Below is a small trained network, with its code and all its weights. Each question gives an input and a target symbol and asks what happens when units are switched off, that is, made to give their printed mean instead of their output.

import numpy as np


def w(rows, s, z=0):
    codes = np.array(rows[::2]) - 128.0
    scale = np.full(codes.shape[1], s)
    scale[-1] = z or s
    return codes * scale


def norm(h):
    return h / np.sqrt((h * h).mean(-1, keepdims=True) + 1e-5)


def f(y):
    return y / 2 * (1 + np.tanh(0.7978845608 * (y + 0.044715 * y**3)))


def softmax(a):
    e = np.exp(a - a.max(-1, keepdims=True))
    return e / e.sum(-1, keepdims=True)


def log_softmax(a):
    a = a - a.max(-1, keepdims=True)
    return a - np.log(np.exp(a).sum(-1, keepdims=True))


def net(x, mask):
    ids = ['αβδζηλξπσφψω'.index(c) for c in x.split()]
    T = len(ids)
    res = E[ids] + P[:T]
    u = 0
    for l in range(2):
        q, k, v = (norm(res) @ M[l].T for M in (Q, K, V))
        z = softmax(np.where(np.tri(T) > 0, q @ k.T / 2**0.5, -1e9)) @ v
        res = res + np.where(mask[u], z, O[l][:, -1]) @ O[l][:, :-1]
        u += 1
        y = f(norm(res) @ A[l][:, :-1].T + A[l][:, -1])
        res = res + np.where(mask[u : u + 16], y, B[l][:, -1]) @ B[l][:, :-1]
        u += 16
    return log_softmax(norm(res)[-1] @ U[:, :-1].T + U[:, -1])


Q, K, V, O, A, B = {}, {}, {}, {}, {}, {}
E = w([
[123,255,125],'α',
[169,93,241],'β',
[186,78,74],'δ',
[133,116,185],'ζ',
[188,199,176],'η',
[71,182,103],'λ',
[145,94,115],'ξ',
[99,123,175],'π',
[181,201,85],'σ',
[126,58,114],'φ',
[214,188,57],'ψ',
[108,36,121],'ω',
],0.018)
P = w([
[86,250,65],'0',
[136,177,163],'1',
[171,97,115],'2',
[134,178,156],'3',
[171,97,121],'4',
[134,179,156],'5',
[171,100,121],'6',
[134,180,155],'7',
[171,98,124],'8',
[133,178,157],'9',
[171,100,124],'10',
[134,178,156],'11',
[172,98,125],'12',
],0.012)
Q[0] = w([
[71,110,172],'L0H1',
[65,7,150],'L0H1',
],0.011)
K[0] = w([
[106,135,131],'L0H1',
[23,9,119],'L0H1',
],0.015)
V[0] = w([
[28,165,251],'L0H1',
[28,182,141],'L0H1',
],0.0026)
O[0] = w([
[148,180,254,2],'L0H1',
[21,223,151,2],'L0H1',
],0.0017,0.00044)
A[0] = w([
[95,138,188,115],'L0N1',
[170,95,125,86],'L0N2',
[123,45,126,133],'L0N3',
[53,59,101,82],'L0N4',
[189,63,142,107],'L0N5',
[96,153,135,127],'L0N6',
[11,95,137,153],'L0N7',
[103,119,109,120],'L0N8',
[102,67,146,106],'L0N9',
[86,117,95,122],'L0N10',
[4,126,99,12],'L0N11',
[148,147,111,126],'L0N12',
[103,136,135,121],'L0N13',
[82,132,111,57],'L0N14',
[98,133,116,78],'L0N15',
[121,102,114,100],'L0N16',
],0.025,0.011)
B[0] = w([
[143,156,93,189],'L0N1',
[108,133,138,175],'L0N2',
[166,108,102,211],'L0N3',
[71,86,163,148],'L0N4',
[123,129,201,254],'L0N5',
[130,126,176,157],'L0N6',
[115,124,254,167],'L0N7',
[122,120,124,120],'L0N8',
[141,92,134,166],'L0N9',
[121,111,113,130],'L0N10',
[188,108,79,145],'L0N11',
[133,101,145,164],'L0N12',
[125,143,147,130],'L0N13',
[149,135,92,124],'L0N14',
[137,147,109,119],'L0N15',
[146,164,119,126],'L0N16',
],0.059,0.0089)
Q[1] = w([
[69,102,69],'L1H1',
[102,7,182],'L1H1',
],0.019)
K[1] = w([
[98,139,4],'L1H1',
[86,57,190],'L1H1',
],0.018)
V[1] = w([
[101,133,173],'L1H1',
[8,70,41],'L1H1',
],0.013)
O[1] = w([
[112,133,59,166],'L1H1',
[2,2,242,1],'L1H1',
],0.0087,0.015)
A[1] = w([
[112,148,146,173],'L1N1',
[132,107,111,10],'L1N2',
[123,154,89,92],'L1N3',
[122,118,126,37],'L1N4',
[140,113,119,100],'L1N5',
[131,127,153,152],'L1N6',
[94,79,127,145],'L1N7',
[4,132,155,83],'L1N8',
[128,126,159,162],'L1N9',
[71,68,198,136],'L1N10',
[151,8,138,93],'L1N11',
[100,133,42,2],'L1N12',
[119,120,123,43],'L1N13',
[118,161,141,179],'L1N14',
[187,20,89,55],'L1N15',
[190,90,77,75],'L1N16',
],0.024,0.0033)
B[1] = w([
[118,97,138,167],'L1N1',
[155,172,151,102],'L1N2',
[98,145,89,161],'L1N3',
[159,143,138,101],'L1N4',
[132,125,143,124],'L1N5',
[113,107,116,206],'L1N6',
[218,166,151,137],'L1N7',
[112,232,205,138],'L1N8',
[110,102,115,222],'L1N9',
[110,141,4,254],'L1N10',
[101,114,226,244],'L1N11',
[140,109,35,139],'L1N12',
[182,155,128,99],'L1N13',
[98,87,128,201],'L1N14',
[117,168,22,198],'L1N15',
[139,42,209,203],'L1N16',
],0.044,0.0055)
U = w([
[200,199,140,174],'α',
[77,203,224,105],'β',
[76,58,83,190],'δ',
[16,152,124,154],'ζ',
[157,142,43,238],'η',
[105,216,133,253],'λ',
[252,135,110,113],'ξ',
[36,56,157,54],'π',
[200,40,118,28],'σ',
[63,125,182,116],'φ',
[206,55,68,121],'ψ',
[185,179,196,100],'ω',
],0.021,0.0076)

Each question gives the input, a string of symbols that net reads in full, and the target symbol t.
The units are the heads (2 rows each of Q, K, V and O) and the neurons (one row each of A and B). Each row of codes is followed by its name. A weight is (code - 128) times the scale printed after its matrix; where a second scale follows, it is the last column's (O, A, B and U).
mask holds one flag per unit, layer by layer, with each layer's heads first. A switched-off unit (its flag False) gives its mean, the last column of its rows in O or B, instead of its output. The means were averaged over made-up inputs and are rounded, as every weight is.
A unit's drop is (log p(t) with every unit on - log p(t) with that unit switched off) / (log p(t) with every unit on - log p(t) with every unit switched off).
The circuit of an input: a set's keep is (log p(t) with only the set's units on - log p(t) with every unit switched off) / (log p(t) with every unit on - log p(t) with every unit switched off). Starting from the 12 units with the biggest drops (on a tie, the unit counted first), units are removed one at a time, each time the one whose removal leaves the highest keep (on an exact tie, the one counted first), for as long as the keep stays at least 0.8.
units of the circuit, in order: the units of the circuit, biggest drop first
unit that matters most: the unit with the biggest drop
k most important neurons: the k neurons with the biggest drops, biggest first
top k neurons in layer l: the k neurons of layer l with the biggest drops, biggest first
drop of u: that unit's drop, to one decimal
input ω σ α, target π: unit that matters most : L0N1
input ω λ α, target π: units of the circuit, in order : (L1N15; L0N3; L0N5)
input ζ λ π, target ω: units of the circuit, in order : (L0N1; L0N7; L0N3)
input α λ δ ζ π π δ π ζ ζ π, target ω: units of the circuit, in order : (L0N1; L1N10)
input ζ π φ ω η, target π: 3 most important neurons : (L0N1; L1N10; L0N7)
input η ζ ω ω δ, target π: top 2 neurons in layer 1 : (L1N11; L1N10)
input σ ζ ξ π σ δ, target δ: top 4 neurons in layer 0 : (L0N5; L0N1; L0N2; L0N11)
input λ α σ ω η, target π: 3 most important neurons : (L0N1; L1N10; L0N11)
input λ ζ ω β ψ, target π: top 2 neurons in layer 0 : (L0N1; L0N12)
input ζ ψ β λ π β ζ, target ω: 3 most important neurons : (L0N5; L1N10; L0N4)
input α σ ψ ζ φ α ζ δ λ β, target α: top 2 neurons in layer 0 : (L0N1; L0N7)
input λ π β α β β, target α: top 2 neurons in layer 0 : (L0N3; L0N1)
input ψ σ ζ η, target ξ: 4 most important neurons : (L0N5; L0N7; L1N11; L1N10)
input λ α ω ξ ζ δ φ σ η ξ, target ζ: top neuron in layer 0 : (L0N5)
input α ω ψ ω β δ, target δ: 2 most important neurons : (L1N10; L0N5)
input π β δ π σ λ ξ α, target λ: top 4 neurons in layer 0 : (L0N3; L0N7; L0N5; L0N6)
input ζ ψ ψ α φ ξ σ ζ β α, target λ: top 2 neurons in layer 1 : (L1N16; L1N11)
input ω π ξ, target π: top 2 neurons in layer 0 : (L0N5; L0N1)
input α ζ ζ α ω ξ β α ω ζ δ, target π: top 4 neurons in layer 0 : (L0N1; L0N2; L0N3; L0N5)
input η σ α η, target ξ: top neuron in layer 0 : (L0N5)
input δ δ δ π β ψ, target ψ: drop of L1N15 : 0.2
